Below is a small trained network, with its code and all its weights. Each question gives an input and a class and asks what happens when units are switched off, that is, made to give their printed mean instead of their output.

import numpy as np


def w(rows, s, z=0):
    codes = np.array(rows[::2]) - 128.0
    scale = np.full(codes.shape[1], s)
    scale[-1] = z or s
    return codes * scale


def f(y):
    return y / 2 * (1 + np.tanh(0.7978845608 * (y + 0.044715 * y**3)))


def log_softmax(a):
    a = a - a.max(-1, keepdims=True)
    return a - np.log(np.exp(a).sum(-1, keepdims=True))


def net(x, mask):
    res = np.array(x, float).reshape(1, 5) / 4 @ E
    y = f(res @ A[0][:, :-1].T + A[0][:, -1])
    res = res + np.where(mask, y, B[0][:, -1]) @ B[0][:, :-1]
    return log_softmax(res[-1] @ U[:, :-1].T + U[:, -1])


A, B = {}, {}
E = w([
[94,216,163],'x0',
[105,79,132],'x1',
[147,254,63],'x2',
[8,88,24],'x3',
[94,195,231],'x4',
],0.0067)
A[0] = w([
[214,176,20,155],'N1',
[131,62,15,221],'N2',
[187,113,187,127],'N3',
[242,212,252,209],'N4',
[38,1,118,252],'N5',
[137,9,116,207],'N6',
[103,205,95,210],'N7',
[130,101,211,64],'N8',
[142,39,72,207],'N9',
[216,179,172,202],'N10',
[204,235,13,191],'N11',
[174,43,94,161],'N12',
],0.0089,0.0046)
B[0] = w([
[224,46,133,173],'N1',
[188,136,132,193],'N2',
[70,71,161,160],'N3',
[15,2,145,250],'N4',
[178,234,148,219],'N5',
[177,199,177,188],'N6',
[120,137,101,172],'N7',
[132,102,114,147],'N8',
[202,151,186,180],'N9',
[80,57,185,196],'N10',
[134,94,100,198],'N11',
[122,140,204,164],'N12',
],0.0087,0.011)
U = w([
[90,152,140,78],'0',
[227,108,25,152],'1',
[92,130,132,2],'2',
[77,254,52,229],'3',
[164,228,191,169],'4',
[174,227,201,181],'5',
],0.011,0.0033)

Each question gives the input, the list of numbers given to net, and the class t.
The units are the neurons (one row each of A and B). Each row of codes is followed by its name. A weight is (code - 128) times the scale printed after its matrix; where a second scale follows, it is the last column's (A, B and U).
mask holds one flag per neuron, in row order. A switched-off neuron (its flag False) gives its mean, the last column of its row in B, instead of its output. The means were averaged over made-up inputs and are rounded, as every weight is.
A unit's drop is (log p(t) with every unit on - log p(t) with that unit switched off) / (log p(t) with every unit on - log p(t) with every unit switched off).
The circuit of an input: a set's keep is (log p(t) with only the set's units on - log p(t) with every unit switched off) / (log p(t) with every unit on - log p(t) with every unit switched off). Starting from all 12 units, units are removed one at a time, each time the one whose removal leaves the highest keep (on an exact tie, the one counted first), for as long as the keep stays at least 0.8.
circuit, biggest first: the units of the circuit, biggest drop first
top k neurons: the k neurons with the biggest drops, biggest first
drop when u is switched off: that unit's drop, to one decimal
input [3,-4,3,1,5], class 0: circuit, biggest first => N5, N4
input [3,6,3,-5,-5], class 2: circuit, biggest first => N5, N6
input [5,-5,5,1,4], class 0: circuit, biggest first => N4, N5
input [6,-8,5,5,-2], class 1: circuit, biggest first => N1, N11
input [-3,8,5,-3,1], class 2: circuit, biggest first => N5
input [-6,7,6,6,-5], class 5: circuit, biggest first => N5, N9
input [5,-4,-7,-7,-7], class 2: circuit, biggest first => N4, N5
input [6,-8,6,-3,-2], class 0: top 2 neurons => N4, N10
input [1,-8,-1,-6,-6], class 0: top 2 neurons => N4, N10
input [5,0,-5,8,2], class 3: drop when N1 is switched off => 0.3
input [-3,7,6,-3,2], class 2: drop when N5 is switched off => 0.2
input [-4,-8,-8,0,-2], class 4: drop when N3 is switched off => 0.0
